[[23.7 49.6 12.9 -0.9]
 [46.0 30.5  2.8  8.7]
 [ 4.2 55.9 20.3  0.3]
 [ 2.6 40.0 41.8 -3.9]
 [ 4.7 45.4 34.8 -2.9]]
:
[[46.0 30.5  2.8]
 [ 4.2 55.9 20.3]]

[[-30.2   3.3 -76.1 -29.5]
 [-22.5  -2.1 -56.8  48.1]
 [-50.2   0.7 -43.4 -35.2]
 [ 68.3   1.4 -59.8  34.4]
 [-43.6  -1.8 -32.1  63.2]]
:
[[-22.5  -2.1 -56.8]
 [-50.2   0.7 -43.4]]

[[ -9.7  29.3  29.8 -60.2]
 [  4.5  43.1 -27.6  17.4]
 [ 55.7   9.9  54.3 -59.4]
 [-60.2 -44.4 -27.3 -63.3]
 [ 31.6  12.2  57.3 -11.9]]
:
[[  4.5  43.1 -27.6]
 [ 55.7   9.9  54.3]]

[[ -9.8 -20.9 -63.4]
 [-22.6  -3.5  61.8]
 [ 19.0  22.1  -5.9]
 [ 30.2 -15.0  -4.0]
 [  3.3  16.6  -1.5]]
:
[[-22.6  -3.5  61.8]
 [ 19.0  22.1  -5.9]]

[[  0.0 -21.1  63.2  16.4]
 [  7.4 -17.7  58.6  29.2]
 [ 51.9 -25.5   4.3   0.0]
 [ 34.2 -25.5  55.3   0.0]
 [ 21.9  -8.7  11.5  62.7]]
:
[[  7.4 -17.7  58.6]
 [ 51.9 -25.5   4.3]]

[[20.0 66.6 -1.0 -6.3]
 [24.7 66.6  0.0 -6.3]
 [33.0 53.7 -5.9  2.0]
 [29.8 66.6  2.9 -7.6]]
:
[[24.7 66.6  0.0]
 [33.0 53.7 -5.9]]

[[ 47.0  -9.2  12.5   9.8]
 [-36.3  50.2  22.7 -29.2]
 [ -8.4  51.3 -44.1  37.8]
 [ -3.1 -53.2 -51.1  75.1]
 [ -9.4  -3.1 -12.8 -24.2]]
:
[[-36.3  50.2  22.7]
 [ -8.4  51.3 -44.1]]
